Here is a tiny trained network, its code and every weight. The questions are about switching its units off for an input and a class, where a switched-off unit gives its printed mean instead of its output.

import numpy as np


def w(rows, s, z=0):
    codes = np.array(rows[::2]) - 128.0
    scale = np.full(codes.shape[1], s)
    scale[-1] = z or s
    return codes * scale


def norm(h):
    return h / np.sqrt((h * h).mean(-1, keepdims=True) + 1e-5)


def f(y):
    return y / 2 * (1 + np.tanh(0.7978845608 * (y + 0.044715 * y**3)))


def log_softmax(a):
    a = a - a.max(-1, keepdims=True)
    return a - np.log(np.exp(a).sum(-1, keepdims=True))


def net(x, mask):
    res = np.array(x, float).reshape(1, 5) / 4 @ E
    u = 0
    for l in range(3):
        y = f(norm(res) @ A[l][:, :-1].T + A[l][:, -1])
        res = res + np.where(mask[u : u + 5], y, B[l][:, -1]) @ B[l][:, :-1]
        u += 5
    return log_softmax(norm(res)[-1] @ U[:, :-1].T + U[:, -1])


A, B = {}, {}
E = w([
[113,181,113,241,98,182,102,103,67,89,89,103],'x0',
[194,131,181,100,85,236,127,151,91,156,168,94],'x1',
[137,127,130,127,137,129,124,120,124,130,122,139],'x2',
[126,128,127,122,128,129,131,126,122,124,119,122],'x3',
[16,177,102,60,73,167,1,64,87,129,129,185],'x4',
],0.012)
A[0] = w([
[90,129,113,171,129,43,144,140,162,117,132,117,178],'0.n0',
[110,138,121,216,124,149,122,119,104,121,108,116,184],'0.n1',
[106,119,98,178,169,24,143,112,134,113,82,146,166],'0.n2',
[78,127,105,118,138,43,127,118,138,124,109,142,81],'0.n3',
[35,130,87,166,147,1,114,107,140,119,100,162,4],'0.n4',
],0.025,0.002)
B[0] = w([
[117,111,149,64,81,192,101,116,43,206,132,114,194],'0.n0',
[170,164,98,211,105,143,136,98,41,105,121,146,222],'0.n1',
[92,126,129,82,27,180,64,131,39,203,182,152,226],'0.n2',
[170,111,94,92,116,45,135,126,141,90,141,167,199],'0.n3',
[136,156,131,201,250,117,173,136,231,54,77,95,252],'0.n4',
],0.011,0.024)
A[1] = w([
[123,103,162,54,180,121,159,161,216,146,157,127,77],'1.n0',
[160,73,156,42,165,97,169,150,164,181,139,111,158],'1.n1',
[103,87,144,6,126,93,105,141,173,177,156,139,19],'1.n2',
[104,138,108,81,97,127,101,94,74,148,152,174,7],'1.n3',
[227,97,146,170,148,103,198,161,138,123,125,88,29],'1.n4',
],0.025,0.002)
B[1] = w([
[152,144,84,41,160,135,20,128,71,156,98,100,231],'1.n0',
[55,193,148,126,195,182,93,101,188,115,83,119,248],'1.n1',
[162,74,161,158,83,105,254,202,146,131,190,131,249],'1.n2',
[87,94,153,130,114,121,143,158,128,180,141,124,232],'1.n3',
[180,136,110,151,117,135,164,133,119,98,138,121,233],'1.n4',
],0.022,0.02)
A[2] = w([
[44,114,107,109,55,119,29,65,52,186,122,163,77],'2.n0',
[50,144,116,226,146,62,130,71,185,43,92,172,96],'2.n1',
[95,114,155,11,143,96,96,104,194,164,146,159,207],'2.n2',
[203,97,57,5,132,21,69,125,116,93,123,164,6],'2.n3',
[91,107,145,123,66,112,107,44,156,133,105,108,58],'2.n4',
],0.023,0.0024)
B[2] = w([
[78,182,133,99,178,70,28,57,73,230,68,103,249],'2.n0',
[110,155,153,34,206,247,133,198,235,111,111,63,213],'2.n1',
[127,62,113,219,33,64,126,37,124,67,141,193,204],'2.n2',
[140,71,75,123,75,31,70,106,85,63,131,183,185],'2.n3',
[115,103,168,162,92,157,108,101,91,107,126,109,132],'2.n4',
],0.015,0.017)
U = w([
[91,48,179,120,91,110,186,192,159,166,182,140,151],'0',
[147,184,113,119,208,201,113,149,173,71,92,83,227],'1',
[116,159,134,159,138,115,89,102,45,207,106,105,150],'2',
[248,156,112,216,102,138,200,113,72,99,153,118,4],'3',
[150,76,76,121,127,53,85,118,154,29,122,164,16],'4',
],0.013,0.0019)

Each question gives the input, the list of numbers given to net, and the class t.
The units are the neurons (one row each of A and B). Each row of codes is followed by its name. A weight is (code - 128) times the scale printed after its matrix; where a second scale follows, it is the last column's (A, B and U).
mask holds one flag per neuron, layer by layer. A switched-off neuron (its flag False) gives its mean, the last column of its row in B, instead of its output. The means were averaged over made-up inputs and are rounded, as every weight is.
A unit's drop is (log p(t) with every unit on - log p(t) with that unit switched off) / (log p(t) with every unit on - log p(t) with every unit switched off).
The circuit of an input: a set's keep is (log p(t) with only the set's units on - log p(t) with every unit switched off) / (log p(t) with every unit on - log p(t) with every unit switched off). Starting from the 12 units with the biggest drops (on a tie, the unit counted first), units are removed one at a time, each time the one whose removal leaves the highest keep (on an exact tie, the one counted first), for as long as the keep stays at least 0.8.
circuit, biggest first: the units of the circuit, biggest drop first
most important unit: the unit with the biggest drop
top k neurons: the k neurons with the biggest drops, biggest first
top k neurons in layer l: the k neurons of layer l with the biggest drops, biggest first
input [-1,-8,2,2,7], class 4: circuit, biggest first	0.n3
input [4,5,-8,3,-4], class 3: top 2 neurons	0.n2, 1.n1
input [5,7,-5,-5,-4], class 3: top 2 neurons	0.n2, 1.n1
input [8,2,-2,7,-1], class 3: top 4 neurons	0.n2, 1.n1, 0.n0, 1.n0
input [-1,0,6,1,4], class 4: top 2 neurons in layer 0	0.n2, 0.n1
input [-5,6,-1,2,4], class 0: top 3 neurons	0.n4, 0.n1, 1.n2
input [-1,-1,-6,4,0], class 0: circuit, biggest first	0.n1, 1.n2
input [-1,-5,-6,8,-2], class 0: top 3 neurons in layer 0	0.n2, 0.n0, 0.n1
input [-5,-3,-6,-8,2], class 4: top 2 neurons	0.n4, 1.n0
input [3,-8,1,4,4], class 1: top 2 neurons	0.n4, 1.n0
input [5,8,-6,8,-1], class 3: top 3 neurons	0.n2, 0.n0, 1.n1
input [-3,-6,-7,-8,-3], class 0: top 2 neurons in layer 0	0.n2, 0.n0
input [8,-2,-8,4,3], class 1: circuit, biggest first	2.n1, 1.n0
input [-3,-3,7,-1,8], class 4: most important unit	0.n1
input [0,-1,-1,-3,-1], class 0: top 4 neurons	0.n1, 0.n2, 1.n0, 0.n3
input [-8,-4,-3,-2,-1], class 0: top 3 neurons	0.n2, 0.n0, 1.n2
input [-6,0,5,-2,3], class 4: top 2 neurons	0.n2, 0.n0
input [4,8,2,1,-3], class 3: top 2 neurons	0.n2, 1.n1
input [-6,-5,1,-7,3], class 4: top 2 neurons	0.n4, 1.n0
input [-1,3,0,7,8], class 0: most important unit	0.n4
input [1,3,-1,5,-8], class 3: top 2 neurons	1.n4, 0.n3
input [-4,0,6,-8,-5], class 0: top 2 neurons in layer 0	0.n4, 0.n1
input [-3,-7,7,3,1], class 4: top 2 neurons in layer 0	0.n4, 0.n3
input [-4,8,1,3,6], class 0: top 2 neurons in layer 0	0.n4, 0.n1
input [0,-3,2,-5,-5], class 0: top 2 neurons in layer 1	1.n0, 1.n2
